Here is a tiny trained network, its code and every weight. The questions are about switching its units off for an input and a target symbol, where a switched-off unit gives its printed mean instead of its output.

import numpy as np


def w(rows, s, z=0):
    codes = np.array(rows[::2]) - 128.0
    scale = np.full(codes.shape[1], s)
    scale[-1] = z or s
    return codes * scale


def f(y):
    return y / 2 * (1 + np.tanh(0.7978845608 * (y + 0.044715 * y**3)))


def softmax(a):
    e = np.exp(a - a.max(-1, keepdims=True))
    return e / e.sum(-1, keepdims=True)


def log_softmax(a):
    a = a - a.max(-1, keepdims=True)
    return a - np.log(np.exp(a).sum(-1, keepdims=True))


def net(x, mask):
    ids = ['βζθμτψ'.index(c) for c in x.split()]
    T = len(ids)
    res = E[ids] + P[:T]
    r = res
    for j in range(2):
        rows = slice(2 * j, 2 * j + 2)
        q, k, v = (r @ M[0][rows].T for M in (Q, K, V))
        z = softmax(np.where(np.tri(T) > 0, q @ k.T / 2**0.5, -1e9)) @ v
        o = O[0][rows]
        res = res + np.where(mask[j], z, o[:, -1]) @ o[:, :-1]
    y = f(res @ A[0][:, :-1].T + A[0][:, -1])
    res = res + np.where(mask[2:6], y, B[0][:, -1]) @ B[0][:, :-1]
    return log_softmax(res[-1] @ U[:, :-1].T + U[:, -1])


Q, K, V, O, A, B = {}, {}, {}, {}, {}, {}
E = w([
[143,246,94,118,86],'β',
[187,170,203,176,11],'ζ',
[138,202,134,136,64],'θ',
[231,167,158,63,150],'μ',
[223,73,166,115,46],'τ',
[181,64,173,181,29],'ψ',
],0.013)
P = w([
[83,94,127,78,156],'0',
[176,87,170,169,200],'1',
[146,83,75,165,115],'2',
[137,210,101,93,128],'3',
[98,89,73,168,169],'4',
[92,81,125,88,142],'5',
[134,87,59,158,140],'6',
[49,127,104,73,141],'7',
[93,135,62,179,145],'8',
[93,83,170,75,85],'9',
[91,102,63,174,159],'10',
[71,164,163,79,93],'11',
[106,103,56,162,174],'12',
[2,163,197,122,86],'13',
],0.013)
Q[0] = w([
[227,100,41,199,167],'h0',
[89,64,174,244,80],'h0',
[82,166,131,132,194],'h1',
[66,146,142,2,112],'h1',
],0.0089)
K[0] = w([
[61,84,211,4,91],'h0',
[2,154,211,56,112],'h0',
[238,115,251,122,131],'h1',
[61,232,116,150,104],'h1',
],0.0057)
V[0] = w([
[174,96,176,204,98],'h0',
[148,189,2,102,176],'h0',
[127,80,147,63,183],'h1',
[126,205,107,135,110],'h1',
],0.0089)
O[0] = w([
[83,67,110,77,205,254],'h0',
[181,140,145,189,76,13],'h0',
[123,103,82,247,102,37],'h1',
[205,120,230,43,108,154],'h1',
],0.012,0.0036)
A[0] = w([
[192,105,1,141,120,253],'n0',
[188,98,120,164,125,87],'n1',
[171,46,183,226,193,3],'n2',
[63,91,196,121,183,142],'n3',
],0.0098,0.0019)
B[0] = w([
[85,112,208,180,167,219],'n0',
[158,248,141,149,102,137],'n1',
[173,135,85,31,103,153],'n2',
[165,123,100,127,85,254],'n3',
],0.013,0.0043)
U = w([
[203,211,20,28,70,246],'β',
[33,142,155,3,99,198],'ζ',
[29,195,185,23,49,155],'θ',
[146,194,96,192,148,99],'μ',
[32,118,73,155,134,3],'τ',
[34,113,41,133,141,27],'ψ',
],0.0062,0.0036)

Each question gives the input, a string of symbols that net reads in full, and the target symbol t.
The units are the heads (2 rows each of Q, K, V and O) and the neurons (one row each of A and B). Each row of codes is followed by its name. A weight is (code - 128) times the scale printed after its matrix; where a second scale follows, it is the last column's (O, A, B and U).
mask holds one flag per unit, heads first, then neurons. A switched-off unit (its flag False) gives its mean, the last column of its rows in O or B, instead of its output. The means were averaged over made-up inputs and are rounded, as every weight is.
A unit's drop is (log p(t) with every unit on - log p(t) with that unit switched off) / (log p(t) with every unit on - log p(t) with every unit switched off).
The circuit of an input: a set's keep is (log p(t) with only the set's units on - log p(t) with every unit switched off) / (log p(t) with every unit on - log p(t) with every unit switched off). Starting from all 6 units, units are removed one at a time, each time the one whose removal leaves the highest keep (on an exact tie, the one counted first), for as long as the keep stays at least 0.8.
circuit, biggest first: the units of the circuit, biggest drop first
top k neurons: the k neurons with the biggest drops, biggest first
drop of u: that unit's drop, to one decimal
input τ μ θ, target τ: circuit, biggest first => [h1; n0]
input ψ τ μ, target ψ: circuit, biggest first => [h1; h0]
input μ μ ζ θ θ β τ τ θ, target μ: top 2 neurons => [n2; n0]
input μ β μ, target μ: circuit, biggest first => [n0; h0; h1]
input μ ζ ζ, target μ: circuit, biggest first => [h1; h0; n0]
input τ τ μ, target τ: circuit, biggest first => [h1; n0]
input μ μ β, target μ: circuit, biggest first => [h0; h1; n0]
input μ β β, target μ: circuit, biggest first => [h0; n0]
input β θ β ζ ψ, target β: circuit, biggest first => [n2; h0]
input μ τ μ θ ζ, target μ: circuit, biggest first => [h0; h1]
input μ τ β β ψ, target μ: top 3 neurons => [n0; n1; n3]
input β ζ ζ ζ ψ, target β: drop of n0 => -0.1
input μ θ μ, target μ: drop of h1 => 0.3
input μ β τ, target μ: drop of h0 => 0.4
